Below are the code and all the weights of a small trained network. Each question names an input and a class and asks about switching units off, where a switched-off unit gives its printed mean instead of its output.

import numpy as np


def w(rows, s, z=0):
    codes = np.array(rows[::2]) - 128.0
    scale = np.full(codes.shape[1], s)
    scale[-1] = z or s
    return codes * scale


def norm(h):
    return h / np.sqrt((h * h).mean(-1, keepdims=True) + 1e-5)


def f(y):
    return y / 2 * (1 + np.tanh(0.7978845608 * (y + 0.044715 * y**3)))


def log_softmax(a):
    a = a - a.max(-1, keepdims=True)
    return a - np.log(np.exp(a).sum(-1, keepdims=True))


def net(x, mask):
    res = np.array(x, float).reshape(1, 8) / 4 @ E
    u = 0
    for l in range(2):
        y = f(norm(res) @ A[l][:, :-1].T + A[l][:, -1])
        res = res + np.where(mask[u : u + 15], y, B[l][:, -1]) @ B[l][:, :-1]
        u += 15
    return log_softmax(norm(res)[-1] @ U[:, :-1].T + U[:, -1])


A, B = {}, {}
E = w([
[222,200,10,48,159,191,209,142,113,147],'x0',
[191,188,183,151,220,151,68,142,81,153],'x1',
[248,151,134,196,167,98,80,65,68,206],'x2',
[88,167,82,146,85,50,91,201,255,159],'x3',
[220,125,187,4,148,98,89,193,177,67],'x4',
[61,93,96,117,132,82,73,201,16,207],'x5',
[71,116,69,134,154,61,76,91,112,98],'x6',
[88,189,157,143,135,125,68,119,118,181],'x7',
],0.0078)
A[0] = w([
[49,120,121,153,135,119,110,126,111,139,62],'L0N0',
[144,89,176,58,96,151,151,171,124,113,106],'L0N1',
[195,98,106,107,98,99,144,114,148,91,53],'L0N2',
[64,124,186,96,138,133,128,138,189,73,109],'L0N3',
[141,177,212,243,139,142,88,31,224,121,154],'L0N4',
[127,115,138,118,128,130,137,189,200,84,80],'L0N5',
[127,26,207,94,52,43,98,131,186,109,172],'L0N6',
[253,136,202,39,153,139,116,159,128,72,124],'L0N7',
[140,154,101,180,123,186,169,89,170,90,253],'L0N8',
[38,62,108,52,71,124,181,190,233,53,109],'L0N9',
[175,172,24,148,144,136,173,94,223,36,123],'L0N10',
[85,115,178,185,87,105,103,156,226,99,43],'L0N11',
[114,52,226,103,147,143,123,47,64,17,125],'L0N12',
[63,151,104,128,93,127,174,156,211,119,113],'L0N13',
[84,161,155,134,127,106,107,129,172,123,145],'L0N14',
],0.011,0.0032)
B[0] = w([
[224,105,173,163,97,109,129,126,168,167,161],'L0N0',
[123,187,196,19,151,95,80,64,168,88,166],'L0N1',
[100,207,92,110,167,157,161,122,120,132,146],'L0N2',
[150,62,100,127,32,94,187,141,95,138,186],'L0N3',
[68,249,210,190,114,126,122,161,74,131,228],'L0N4',
[129,118,100,112,76,175,120,91,56,96,174],'L0N5',
[212,128,77,138,101,157,97,96,202,147,222],'L0N6',
[227,155,108,113,131,196,112,130,160,76,216],'L0N7',
[159,114,174,103,117,63,189,34,186,137,186],'L0N8',
[18,142,247,164,128,229,140,198,142,163,252],'L0N9',
[188,112,34,54,195,123,138,97,153,159,201],'L0N10',
[42,63,118,26,202,49,134,98,108,102,201],'L0N11',
[119,19,91,112,120,90,123,140,62,46,203],'L0N12',
[95,57,65,184,149,84,158,195,172,52,196],'L0N13',
[119,89,106,133,117,115,171,195,56,154,167],'L0N14',
],0.015,0.012)
A[1] = w([
[127,128,114,163,217,101,104,103,37,103,93],'L1N0',
[60,171,183,156,84,133,119,117,96,167,4],'L1N1',
[51,136,145,91,48,145,108,196,151,88,40],'L1N2',
[51,105,90,87,170,139,101,144,173,202,33],'L1N3',
[87,225,91,194,101,118,160,94,119,127,43],'L1N4',
[125,104,151,74,110,130,176,36,68,104,164],'L1N5',
[153,123,112,139,87,160,49,141,93,204,68],'L1N6',
[223,160,129,69,189,143,150,165,111,66,187],'L1N7',
[85,131,107,183,123,79,125,152,138,200,115],'L1N8',
[237,127,71,75,145,92,92,114,154,135,168],'L1N9',
[207,190,146,185,95,69,95,105,93,144,28],'L1N10',
[116,166,97,127,142,105,10,213,110,206,67],'L1N11',
[142,116,41,122,116,193,205,89,168,139,109],'L1N12',
[120,174,151,136,143,37,127,136,98,174,50],'L1N13',
[13,80,153,160,123,160,103,98,75,76,138],'L1N14',
],0.014,0.0024)
B[1] = w([
[98,97,120,100,84,88,152,139,187,75,190],'L1N0',
[177,123,72,91,141,136,124,122,183,130,187],'L1N1',
[150,115,168,250,121,76,158,150,49,136,230],'L1N2',
[150,163,106,178,47,152,143,144,151,76,181],'L1N3',
[176,135,184,122,172,156,109,80,106,168,168],'L1N4',
[122,115,164,167,147,71,72,231,118,167,200],'L1N5',
[144,148,125,111,158,61,112,96,127,97,159],'L1N6',
[166,86,106,169,115,119,99,80,123,233,253],'L1N7',
[126,147,172,32,152,136,105,108,89,112,195],'L1N8',
[182,92,162,60,142,136,68,128,90,143,231],'L1N9',
[78,145,133,166,139,208,197,167,174,153,201],'L1N10',
[81,108,120,88,143,16,115,108,80,99,182],'L1N11',
[159,125,38,131,128,119,13,105,141,103,202],'L1N12',
[72,159,63,121,161,111,161,58,106,111,183],'L1N13',
[131,98,140,96,64,140,132,201,94,129,250],'L1N14',
],0.017,0.011)
U = w([
[247,78,100,72,149,114,9,84,130,170,199],'0',
[20,207,153,59,183,16,146,66,81,115,111],'1',
[69,61,201,175,38,117,152,244,87,80,197],'2',
[136,244,208,178,150,239,159,82,145,188,82],'3',
[99,134,15,145,116,176,129,126,234,79,1],'4',
],0.011,0.0047)

Each question gives the input, the list of numbers given to net, and the class t.
The units are the neurons (one row each of A and B). Each row of codes is followed by its name. A weight is (code - 128) times the scale printed after its matrix; where a second scale follows, it is the last column's (A, B and U).
mask holds one flag per neuron, layer by layer. A switched-off neuron (its flag False) gives its mean, the last column of its row in B, instead of its output. The means were averaged over made-up inputs and are rounded, as every weight is.
A unit's drop is (log p(t) with every unit on - log p(t) with that unit switched off) / (log p(t) with every unit on - log p(t) with every unit switched off).
The circuit of an input: a set's keep is (log p(t) with only the set's units on - log p(t) with every unit switched off) / (log p(t) with every unit on - log p(t) with every unit switched off). Starting from the 12 units with the biggest drops (on a tie, the unit counted first), units are removed one at a time, each time the one whose removal leaves the highest keep (on an exact tie, the one counted first), for as long as the keep stays at least 0.8.
circuit, biggest first: the units of the circuit, biggest drop first
most important unit: the unit with the biggest drop
top k neurons: the k neurons with the biggest drops, biggest first
top k neurons in layer l: the k neurons of layer l with the biggest drops, biggest first
drop of u: that unit's drop, to one decimal
input [-5,4,-2,4,8,7,1,-4], class 0: circuit, biggest first => L0N6
input [0,-1,7,2,-5,-4,8,-2], class 3: top 3 neurons => L0N4, L0N11, L1N10
input [0,6,-8,-4,5,1,-7,-6], class 0: top 2 neurons => L0N7, L0N4
input [8,6,-3,-8,-7,4,8,3], class 2: top 3 neurons => L0N6, L0N7, L0N10
input [-5,6,-1,-8,1,0,-5,-8], class 0: top 2 neurons in layer 0 => L0N7, L0N9
input [-2,-2,1,2,-1,1,7,1], class 1: top 4 neurons => L0N7, L0N10, L0N0, L0N12
input [4,3,-7,2,-1,-4,7,3], class 4: top 4 neurons => L0N10, L0N4, L1N12, L0N9
input [1,-3,7,-2,1,4,-1,4], class 1: top 2 neurons => L0N7, L0N6
input [-4,8,8,7,6,-2,0,-2], class 3: top 3 neurons => L0N4, L1N10, L0N7
input [-4,3,3,-8,4,6,7,3], class 2: top 2 neurons => L0N10, L0N6
input [3,-2,-6,-8,-8,-7,3,3], class 0: top 2 neurons in layer 0 => L0N10, L0N9
input [2,-3,5,-5,-2,5,6,6], class 1: top 2 neurons => L0N7, L0N6
input [-6,1,2,6,2,7,8,-8], class 0: top 2 neurons => L0N6, L0N4
input [3,8,-5,5,-3,-4,-1,-8], class 0: most important unit => L0N10
input [3,7,2,7,1,-4,-1,7], class 3: top 2 neurons in layer 1 => L1N10, L1N4
input [6,2,0,5,-7,7,-8,7], class 1: top 3 neurons in layer 0 => L0N6, L0N7, L0N10
input [-2,3,-1,8,1,-8,8,-8], class 4: top 3 neurons in layer 0 => L0N10, L0N6, L0N9
input [-5,-3,-1,-4,8,-6,3,-8], class 0: top 2 neurons => L0N6, L0N7
input [7,4,-8,-3,1,7,-1,0], class 3: drop of L0N12 => 0.4
input [3,-7,1,0,1,6,-4,8], class 1: drop of L0N12 => 0.2
input [-4,-1,6,5,3,-5,7,1], class 1: drop of L0N4 => 0.9
input [2,2,-7,0,4,-6,-1,-8], class 0: top neuron => L0N10
